Here is a tiny trained network, its code and every weight. The questions are about switching its units off for an input and a class, where a switched-off unit gives its printed mean instead of its output.

import numpy as np


def w(rows, s, z=0):
    codes = np.array(rows[::2]) - 128.0
    scale = np.full(codes.shape[1], s)
    scale[-1] = z or s
    return codes * scale


def norm(h):
    return h / np.sqrt((h * h).mean(-1, keepdims=True) + 1e-5)


def f(y):
    return y / 2 * (1 + np.tanh(0.7978845608 * (y + 0.044715 * y**3)))


def log_softmax(a):
    a = a - a.max(-1, keepdims=True)
    return a - np.log(np.exp(a).sum(-1, keepdims=True))


def net(x, mask):
    res = np.array(x, float).reshape(1, 2) / 4 @ E
    u = 0
    for l in range(2):
        y = f(norm(res) @ A[l][:, :-1].T + A[l][:, -1])
        res = res + np.where(mask[u : u + 10], y, B[l][:, -1]) @ B[l][:, :-1]
        u += 10
    return log_softmax(norm(res)[-1] @ U[:, :-1].T + U[:, -1])


A, B = {}, {}
E = w([
[66,21,170,241,13,9],'x0',
[218,138,110,200,255,99],'x1',
],0.0074)
A[0] = w([
[116,114,57,66,49,63,24],'L0N0',
[103,144,11,71,124,157,59],'L0N1',
[83,103,121,165,136,110,145],'L0N2',
[137,165,83,73,126,129,104],'L0N3',
[196,136,64,154,147,144,223],'L0N4',
[107,170,85,90,49,159,61],'L0N5',
[49,129,79,92,65,124,23],'L0N6',
[95,141,127,128,136,89,127],'L0N7',
[65,104,68,192,42,181,39],'L0N8',
[70,169,122,76,74,101,3],'L0N9',
],0.011,0.0054)
B[0] = w([
[229,59,159,254,166,65,173],'L0N0',
[132,170,93,78,163,56,191],'L0N1',
[111,164,94,140,208,162,187],'L0N2',
[51,112,138,133,60,121,186],'L0N3',
[84,110,214,151,124,134,255],'L0N4',
[224,82,173,110,164,96,189],'L0N5',
[227,46,177,223,178,83,193],'L0N6',
[126,150,146,109,171,148,137],'L0N7',
[99,188,14,183,95,209,207],'L0N8',
[185,106,167,169,168,65,164],'L0N9',
],0.0097,0.0059)
A[1] = w([
[90,115,158,155,123,84,225],'L1N0',
[146,95,7,163,140,184,121],'L1N1',
[133,140,68,169,180,195,148],'L1N2',
[46,83,198,147,45,56,79],'L1N3',
[86,169,103,117,144,180,93],'L1N4',
[45,91,162,104,113,65,109],'L1N5',
[134,96,187,170,122,178,3],'L1N6',
[85,93,127,204,54,90,115],'L1N7',
[67,66,139,211,46,90,140],'L1N8',
[158,90,143,103,72,126,56],'L1N9',
],0.015,0.0053)
B[1] = w([
[157,114,116,122,110,112,212],'L1N0',
[102,155,45,170,53,67,172],'L1N1',
[148,81,116,149,42,50,173],'L1N2',
[181,98,40,236,4,5,178],'L1N3',
[45,122,59,106,87,195,152],'L1N4',
[87,149,27,219,74,176,157],'L1N5',
[182,112,162,31,192,157,154],'L1N6',
[93,153,161,75,195,183,223],'L1N7',
[113,167,173,31,171,187,249],'L1N8',
[111,127,231,129,213,185,128],'L1N9',
],0.012)
U = w([
[217,110,242,49,231,152,185],'0',
[6,254,31,40,108,245,141],'1',
[214,63,37,227,23,4,226],'2',
[75,52,207,243,25,208,6],'3',
],0.015,0.013)

Each question gives the input, the list of numbers given to net, and the class t.
The units are the neurons (one row each of A and B). Each row of codes is followed by its name. A weight is (code - 128) times the scale printed after its matrix; where a second scale follows, it is the last column's (A, B and U).
mask holds one flag per neuron, layer by layer. A switched-off neuron (its flag False) gives its mean, the last column of its row in B, instead of its output. The means were averaged over made-up inputs and are rounded, as every weight is.
A unit's drop is (log p(t) with every unit on - log p(t) with that unit switched off) / (log p(t) with every unit on - log p(t) with every unit switched off).
The circuit of an input: a set's keep is (log p(t) with only the set's units on - log p(t) with every unit switched off) / (log p(t) with every unit on - log p(t) with every unit switched off). Starting from the 12 units with the biggest drops (on a tie, the unit counted first), units are removed one at a time, each time the one whose removal leaves the highest keep (on an exact tie, the one counted first), for as long as the keep stays at least 0.8.
units of the circuit, in order: the units of the circuit, biggest drop first
top k neurons: the k neurons with the biggest drops, biggest first
top k neurons in layer l: the k neurons of layer l with the biggest drops, biggest first
drop of u: that unit's drop, to one decimal
input [-5,-8], class 0: units of the circuit, in order -> (L0N5)
input [-7,6], class 1: units of the circuit, in order -> (L0N6, L0N5)
input [8,6], class 1: top 2 neurons in layer 0 -> (L0N6, L0N0)
input [8,2], class 1: top 2 neurons -> (L1N8, L1N7)
input [5,3], class 1: top 3 neurons -> (L1N8, L1N7, L0N6)
input [-5,4], class 1: top 3 neurons in layer 1 -> (L1N4, L1N3, L1N8)
input [8,-6], class 1: top 2 neurons -> (L1N8, L0N8)
input [-3,-1], class 2: top 3 neurons in layer 1 -> (L1N8, L1N7, L1N3)
input [0,3], class 2: top 4 neurons -> (L1N3, L0N8, L0N6, L0N0)
input [5,-7], class 0: top 2 neurons in layer 1 -> (L1N8, L1N7)
input [4,-3], class 1: top 3 neurons -> (L0N8, L1N8, L1N7)
input [6,-4], class 1: top 3 neurons in layer 1 -> (L1N8, L1N7, L1N1)
input [2,5], class 0: top 2 neurons -> (L0N3, L0N1)
input [1,4], class 0: units of the circuit, in order -> (L0N4)
input [7,7], class 0: top 4 neurons in layer 0 -> (L0N2, L0N3, L0N1, L0N8)
input [1,-4], class 0: top 2 neurons -> (L1N3, L0N6)
input [-1,2], class 2: top 2 neurons -> (L1N3, L0N4)
input [7,6], class 1: top 3 neurons in layer 0 -> (L0N6, L0N0, L0N5)
input [-5,-6], class 0: top 2 neurons in layer 0 -> (L0N5, L0N4)
input [7,4], class 1: top 2 neurons in layer 1 -> (L1N8, L1N7)
input [-1,-1], class 2: top neuron -> (L0N3)
input [1,7], class 0: top 2 neurons -> (L0N4, L1N3)
input [2,6], class 0: drop of L0N4 -> 0.5
input [7,0], class 1: drop of L1N8 -> 0.5
input [4,6], class 0: drop of L0N3 -> 0.2
